Here is a tiny trained network, its code and every weight. The questions are about switching its units off for an input and a class, where a switched-off unit gives its printed mean instead of its output.

import numpy as np


def w(rows, s, z=0):
    codes = np.array(rows[::2]) - 128.0
    scale = np.full(codes.shape[1], s)
    scale[-1] = z or s
    return codes * scale


def f(y):
    return y / 2 * (1 + np.tanh(0.7978845608 * (y + 0.044715 * y**3)))


def log_softmax(a):
    a = a - a.max(-1, keepdims=True)
    return a - np.log(np.exp(a).sum(-1, keepdims=True))


def net(x, mask):
    res = np.array(x, float).reshape(1, 7) / 4 @ E
    y = f(res @ A[0][:, :-1].T + A[0][:, -1])
    res = res + np.where(mask, y, B[0][:, -1]) @ B[0][:, :-1]
    return log_softmax(res[-1] @ U[:, :-1].T + U[:, -1])


A, B = {}, {}
E = w([
[164,155,179,59,120],'x0',
[64,1,64,111,21],'x1',
[120,227,63,67,74],'x2',
[63,121,65,244,110],'x3',
[31,130,244,158,104],'x4',
[105,117,66,110,131],'x5',
[211,141,144,97,46],'x6',
],0.0049)
A[0] = w([
[127,95,54,159,128,174],'n1',
[171,188,188,159,206,172],'n2',
[95,127,178,169,106,175],'n3',
[117,59,142,54,137,151],'n4',
[80,129,194,174,118,180],'n5',
[138,248,45,59,71,122],'n6',
[152,62,75,130,128,202],'n7',
[111,66,155,127,75,200],'n8',
[65,89,3,189,143,150],'n9',
[84,51,171,55,134,218],'n10',
[224,157,75,103,148,251],'n11',
[91,174,153,123,152,171],'n12',
[85,95,61,169,133,153],'n13',
[89,101,85,159,117,171],'n14',
[86,102,82,168,122,172],'n15',
[41,181,189,160,201,101],'n16',
[105,94,177,192,25,97],'n17',
],0.012,0.0024)
B[0] = w([
[101,84,101,136,161,190],'n1',
[143,176,178,160,211,245],'n2',
[107,171,118,154,91,178],'n3',
[137,93,168,71,120,178],'n4',
[98,195,122,146,77,199],'n5',
[179,162,5,61,116,253],'n6',
[108,64,148,116,135,193],'n7',
[140,89,149,154,71,194],'n8',
[50,67,73,132,197,255],'n9',
[128,83,195,79,77,204],'n10',
[208,89,133,160,174,232],'n11',
[106,156,127,99,147,166],'n12',
[72,96,102,133,159,201],'n13',
[82,95,111,147,137,185],'n14',
[78,103,109,145,147,190],'n15',
[76,217,149,96,154,221],'n16',
[126,133,107,206,52,196],'n17',
],0.032,0.0067)
U = w([
[210,44,80,147,131,83],'0',
[220,158,160,171,229,11],'1',
[222,169,3,43,141,131],'2',
[90,250,167,118,141,140],'3',
[21,46,63,151,166,167],'4',
[137,135,122,221,3,105],'5',
[224,130,182,129,177,253],'6',
[155,59,195,43,62,79],'7',
],0.0047,0.0019)

Each question gives the input, the list of numbers given to net, and the class t.
The units are the neurons (one row each of A and B). Each row of codes is followed by its name. A weight is (code - 128) times the scale printed after its matrix; where a second scale follows, it is the last column's (A, B and U).
mask holds one flag per neuron, in row order. A switched-off neuron (its flag False) gives its mean, the last column of its row in B, instead of its output. The means were averaged over made-up inputs and are rounded, as every weight is.
A unit's drop is (log p(t) with every unit on - log p(t) with that unit switched off) / (log p(t) with every unit on - log p(t) with every unit switched off).
The circuit of an input: a set's keep is (log p(t) with only the set's units on - log p(t) with every unit switched off) / (log p(t) with every unit on - log p(t) with every unit switched off). Starting from the 12 units with the biggest drops (on a tie, the unit counted first), units are removed one at a time, each time the one whose removal leaves the highest keep (on an exact tie, the one counted first), for as long as the keep stays at least 0.8.
units of the circuit, in order: the units of the circuit, biggest drop first
k most important neurons: the k neurons with the biggest drops, biggest first
drop of u: that unit's drop, to one decimal
input [4,4,8,-5,-1,-5,6], class 2: units of the circuit, in order => (n6)
input [2,5,1,2,-5,3,7], class 0: units of the circuit, in order => (n11, n16)
input [-8,-3,-1,-7,-8,0,-7], class 1: units of the circuit, in order => (n11, n2)
input [5,2,6,1,2,3,-6], class 2: units of the circuit, in order => (n6, n7)
input [6,6,2,7,-5,-6,5], class 0: units of the circuit, in order => (n16, n5)
input [8,3,-6,6,-1,-4,-1], class 5: 2 most important neurons => (n9, n17)
input [6,7,4,-6,1,3,7], class 7: 2 most important neurons => (n10, n4)
input [-8,-6,3,-8,-4,0,-4], class 1: 2 most important neurons => (n2, n11)
input [4,1,1,0,-4,-4,-5], class 0: 4 most important neurons => (n16, n2, n6, n5)
input [6,-5,-3,-1,-8,8,-3], class 1: 2 most important neurons => (n11, n2)
input [7,-1,1,7,-3,6,4], class 2: drop of n6 => 0.3
input [8,-3,-4,-1,-3,-5,-7], class 1: drop of n4 => 0.0
input [5,-6,1,1,-2,-8,7], class 1: drop of n2 => 0.6
input [-2,-6,-4,-8,4,3,5], class 6: units of the circuit, in order => (n9)
